Here is a tiny trained network, its code and every weight. The questions are about switching its units off for an input and a class, where a switched-off unit gives its printed mean instead of its output.

import numpy as np


def w(rows, s, z=0):
    codes = np.array(rows[::2]) - 128.0
    scale = np.full(codes.shape[1], s)
    scale[-1] = z or s
    return codes * scale


def norm(h):
    return h / np.sqrt((h * h).mean(-1, keepdims=True) + 1e-5)


def f(y):
    return np.maximum(y, 0)


def log_softmax(a):
    a = a - a.max(-1, keepdims=True)
    return a - np.log(np.exp(a).sum(-1, keepdims=True))


def net(x, mask):
    res = np.array(x, float).reshape(1, 7) / 4 @ E
    u = 0
    for l in range(2):
        y = f(norm(res) @ A[l][:, :-1].T + A[l][:, -1])
        res = res + np.where(mask[u : u + 4], y, B[l][:, -1]) @ B[l][:, :-1]
        u += 4
    return log_softmax(norm(res)[-1] @ U[:, :-1].T + U[:, -1])


A, B = {}, {}
E = w([
[209,142,84,49,170,28,144,105,85,250,110,92],'x0',
[121,190,1,170,109,172,149,191,94,137,67,88],'x1',
[119,25,174,177,26,186,64,96,145,178,37,154],'x2',
[209,151,166,182,83,205,191,102,43,204,102,163],'x3',
[10,6,78,169,62,162,217,123,129,241,122,124],'x4',
[110,185,66,134,185,214,58,183,195,93,28,127],'x5',
[95,134,190,148,155,93,65,216,170,74,152,12],'x6',
],0.006)
A[0] = w([
[145,136,208,126,190,23,137,197,97,103,136,80,2],'L0N0',
[109,147,59,77,157,34,151,65,115,177,107,109,15],'L0N1',
[2,26,149,164,178,167,128,98,151,177,96,124,78],'L0N2',
[182,79,144,158,67,121,18,86,84,161,127,203,51],'L0N3',
],0.0061,0.0044)
B[0] = w([
[214,131,135,9,106,36,172,151,34,96,169,39,186],'L0N0',
[157,69,82,88,254,101,115,110,148,200,116,236,190],'L0N1',
[164,220,156,29,37,139,67,143,194,189,151,146,253],'L0N2',
[106,57,210,150,208,188,136,71,36,126,29,148,206],'L0N3',
],0.0087,0.0046)
A[1] = w([
[118,88,158,142,134,81,120,141,157,34,227,124,4],'L1N0',
[148,103,55,218,1,157,196,120,86,160,164,150,64],'L1N1',
[126,131,80,116,129,95,77,100,165,198,70,112,159],'L1N2',
[82,109,180,167,135,87,108,85,204,74,192,127,47],'L1N3',
],0.0072,0.0041)
B[1] = w([
[79,135,182,115,144,91,68,79,103,49,112,101,189],'L1N0',
[83,213,174,151,80,104,182,179,73,129,137,57,214],'L1N1',
[131,91,28,253,122,126,181,151,180,113,171,136,255],'L1N2',
[31,66,142,78,150,150,120,112,128,105,129,193,186],'L1N3',
],0.011,0.0048)
U = w([
[216,125,167,38,201,30,150,170,66,88,222,33,102],'0',
[232,245,47,151,206,201,101,194,135,29,88,161,71],'1',
[55,86,33,212,41,218,63,232,227,142,62,88,44],'2',
[76,62,182,47,40,177,118,79,233,205,214,219,5],'3',
[54,89,181,72,174,132,72,85,155,12,189,181,145],'4',
[184,35,26,133,206,59,225,82,146,193,164,227,216],'5',
[223,29,221,172,118,213,115,38,53,160,32,215,163],'6',
[67,204,163,199,26,188,254,188,22,179,154,100,52],'7',
],0.0096,0.0029)

Each question gives the input, the list of numbers given to net, and the class t.
The units are the neurons (one row each of A and B). Each row of codes is followed by its name. A weight is (code - 128) times the scale printed after its matrix; where a second scale follows, it is the last column's (A, B and U).
mask holds one flag per neuron, layer by layer. A switched-off neuron (its flag False) gives its mean, the last column of its row in B, instead of its output. The means were averaged over made-up inputs and are rounded, as every weight is.
A unit's drop is (log p(t) with every unit on - log p(t) with that unit switched off) / (log p(t) with every unit on - log p(t) with every unit switched off).
The circuit of an input: a set's keep is (log p(t) with only the set's units on - log p(t) with every unit switched off) / (log p(t) with every unit on - log p(t) with every unit switched off). Starting from all 8 units, units are removed one at a time, each time the one whose removal leaves the highest keep (on an exact tie, the one counted first), for as long as the keep stays at least 0.8.
circuit, biggest first: the units of the circuit, biggest drop first
top k neurons: the k neurons with the biggest drops, biggest first
k most important neurons of layer l: the k neurons of layer l with the biggest drops, biggest first
drop when u is switched off: that unit's drop, to one decimal
input [6,7,-5,-4,4,5,6], class 5: 2 most important neurons of layer 0	L0N1, L0N2
input [7,5,-6,1,-4,-2,-2], class 5: circuit, biggest first	L0N1
input [-8,-5,2,5,3,8,0], class 3: top 3 neurons	L0N2, L1N2, L1N1
input [-8,8,-5,-3,-5,-1,7], class 4: circuit, biggest first	L1N0, L1N2
input [4,0,2,7,3,3,-8], class 7: top 2 neurons	L1N1, L0N1
input [-6,-3,-7,-1,4,-7,-1], class 4: 2 most important neurons of layer 1	L1N0, L1N3
input [6,-5,-1,-7,7,4,5], class 5: circuit, biggest first	L1N2, L0N1
input [8,7,1,6,-8,4,-6], class 5: 2 most important neurons of layer 1	L1N2, L1N1
input [-6,2,4,-4,-1,-3,-3], class 6: top 3 neurons	L0N3, L1N2, L1N1
input [-2,-4,-3,8,-8,6,7], class 0: top 2 neurons	L0N0, L1N2
input [-2,-3,8,-8,-2,3,-5], class 6: top 2 neurons	L0N3, L1N1
input [1,7,8,7,1,3,2], class 7: drop when L0N1 is switched off	0.1
input [-1,0,7,3,5,-1,-3], class 7: drop when L0N1 is switched off	0.2
input [3,0,4,7,3,4,-7], class 7: drop when L1N3 is switched off	0.0
input [4,-2,5,1,7,-6,-5], class 7: most important neuron of layer 1	L1N1
